Below is a small trained network, with its code and all its weights. Each question gives an input and a target symbol and asks what happens when units are switched off, that is, made to give their printed mean instead of their output.

import numpy as np


def w(rows, s, z=0):
    codes = np.array(rows[::2]) - 128.0
    scale = np.full(codes.shape[1], s)
    scale[-1] = z or s
    return codes * scale


def f(y):
    return np.maximum(y, 0)


def softmax(a):
    e = np.exp(a - a.max(-1, keepdims=True))
    return e / e.sum(-1, keepdims=True)


def log_softmax(a):
    a = a - a.max(-1, keepdims=True)
    return a - np.log(np.exp(a).sum(-1, keepdims=True))


def net(x, mask):
    ids = ['βγθμπστψ'.index(c) for c in x.split()]
    T = len(ids)
    res = E[ids] + P[:T]
    r = res
    for j in range(3):
        rows = slice(2 * j, 2 * j + 2)
        q, k, v = (r @ M[0][rows].T for M in (Q, K, V))
        z = softmax(np.where(np.tri(T) > 0, q @ k.T / 2**0.5, -1e9)) @ v
        o = O[0][rows]
        res = res + np.where(mask[j], z, o[:, -1]) @ o[:, :-1]
    y = f(res @ A[0][:, :-1].T + A[0][:, -1])
    res = res + np.where(mask[3:27], y, B[0][:, -1]) @ B[0][:, :-1]
    return log_softmax(res[-1] @ U[:, :-1].T + U[:, -1])


Q, K, V, O, A, B = {}, {}, {}, {}, {}, {}
E = w([
[122,174,152],'β',
[124,166,158],'γ',
[106,96,121],'θ',
[104,222,161],'μ',
[216,219,214],'π',
[192,74,106],'σ',
[252,58,151],'τ',
[94,112,63],'ψ',
],0.019)
P = w([
[2,77,183],'0',
[75,116,158],'1',
[129,132,144],'2',
[160,152,102],'3',
[213,201,93],'4',
[251,224,62],'5',
],0.0073)
Q[0] = w([
[127,246,142],'h1',
[86,29,69],'h1',
[34,100,84],'h2',
[101,212,241],'h2',
[200,20,103],'h3',
[114,190,180],'h3',
],0.012)
K[0] = w([
[193,127,62],'h1',
[105,86,214],'h1',
[3,129,141],'h2',
[171,227,182],'h2',
[142,123,190],'h3',
[194,117,129],'h3',
],0.015)
V[0] = w([
[238,159,216],'h1',
[222,9,132],'h1',
[215,139,169],'h2',
[119,103,94],'h2',
[140,183,210],'h3',
[92,91,145],'h3',
],0.013)
O[0] = w([
[46,98,142,245],'h1',
[155,124,248,86],'h1',
[84,144,159,234],'h2',
[131,51,130,74],'h2',
[111,131,89,227],'h3',
[113,162,144,100],'h3',
],0.012,0.013)
A[0] = w([
[148,15,178,14],'n1',
[66,118,119,125],'n2',
[51,35,186,132],'n3',
[147,119,100,133],'n4',
[99,181,12,98],'n5',
[64,22,9,153],'n6',
[127,121,97,124],'n7',
[245,135,135,126],'n8',
[12,3,109,155],'n9',
[161,135,58,104],'n10',
[68,179,138,133],'n11',
[196,74,245,72],'n12',
[187,2,130,170],'n13',
[98,121,46,137],'n14',
[113,98,195,85],'n15',
[253,61,121,93],'n16',
[233,160,183,239],'n17',
[98,211,114,50],'n18',
[171,174,26,175],'n19',
[85,106,196,96],'n20',
[221,197,85,214],'n21',
[151,138,231,115],'n22',
[115,120,221,2],'n23',
[226,118,80,123],'n24',
],0.0087,0.0068)
B[0] = w([
[30,221,197,134],'n1',
[138,88,81,202],'n2',
[184,64,86,201],'n3',
[161,161,144,142],'n4',
[123,131,164,224],'n5',
[163,82,147,240],'n6',
[137,127,123,146],'n7',
[58,32,36,158],'n8',
[120,161,193,252],'n9',
[109,173,116,158],'n10',
[119,71,106,233],'n11',
[92,160,103,156],'n12',
[22,253,28,157],'n13',
[160,102,109,200],'n14',
[154,93,136,152],'n15',
[149,124,103,150],'n16',
[79,189,158,190],'n17',
[90,99,98,202],'n18',
[203,176,202,199],'n19',
[153,149,72,180],'n20',
[205,128,123,191],'n21',
[112,39,99,171],'n22',
[177,40,104,157],'n23',
[102,143,212,157],'n24',
],0.0075,0.017)
U = w([
[131,133,154,92],'β',
[116,172,231,254],'γ',
[123,151,110,92],'θ',
[155,121,154,84],'μ',
[142,86,150,108],'π',
[66,152,111,165],'σ',
[101,131,254,66],'τ',
[141,145,51,102],'ψ',
],0.012,0.0041)

Each question gives the input, a string of symbols that net reads in full, and the target symbol t.
The units are the heads (2 rows each of Q, K, V and O) and the neurons (one row each of A and B). Each row of codes is followed by its name. A weight is (code - 128) times the scale printed after its matrix; where a second scale follows, it is the last column's (O, A, B and U).
mask holds one flag per unit, heads first, then neurons. A switched-off unit (its flag False) gives its mean, the last column of its rows in O or B, instead of its output. The means were averaged over made-up inputs and are rounded, as every weight is.
A unit's drop is (log p(t) with every unit on - log p(t) with that unit switched off) / (log p(t) with every unit on - log p(t) with every unit switched off).
The circuit of an input: a set's keep is (log p(t) with only the set's units on - log p(t) with every unit switched off) / (log p(t) with every unit on - log p(t) with every unit switched off). Starting from the 12 units with the biggest drops (on a tie, the unit counted first), units are removed one at a time, each time the one whose removal leaves the highest keep (on an exact tie, the one counted first), for as long as the keep stays at least 0.8.
circuit, biggest first: the units of the circuit, biggest drop first
top k neurons: the k neurons with the biggest drops, biggest first
drop of u: that unit's drop, to one decimal
input μ π θ β π β, target σ: circuit, biggest first : [h2 h1]
input π σ γ γ π π, target σ: circuit, biggest first : [h1 n19]
input ψ ψ ψ, target ψ: circuit, biggest first : [h1]
input ψ θ τ, target ψ: circuit, biggest first : [h1 n13]
input π μ μ π θ, target π: circuit, biggest first : [n6 n13 h2]
input μ θ ψ, target μ: top 2 neurons : [n19 n6]
input μ μ σ, target μ: top 2 neurons : [n19 n6]
input π ψ ψ ψ γ, target γ: circuit, biggest first : [h1 n17 n3 n19]
input π π π π σ, target π: top 2 neurons : [n6 n3]
input π π τ π π γ, target σ: circuit, biggest first : [h2 n19 n6]
input τ π π ψ, target τ: top 2 neurons : [n9 n1]
input π τ μ, target π: top 3 neurons : [n23 n22 n3]
input π τ π π, target π: top 2 neurons : [n23 n3]
input μ ψ π β, target γ: top 2 neurons : [n3 n8]
input τ π θ, target τ: circuit, biggest first : [h1]
input π ψ π τ β, target π: top 2 neurons : [n23 n22]
input π π ψ, target π: drop of h1 : 0.4
input π π ψ β σ β, target τ: drop of h3 : 0.1
input β σ π, target τ: drop of n22 : 0.4
input θ μ θ θ θ μ, target ψ: top neuron : [n9]
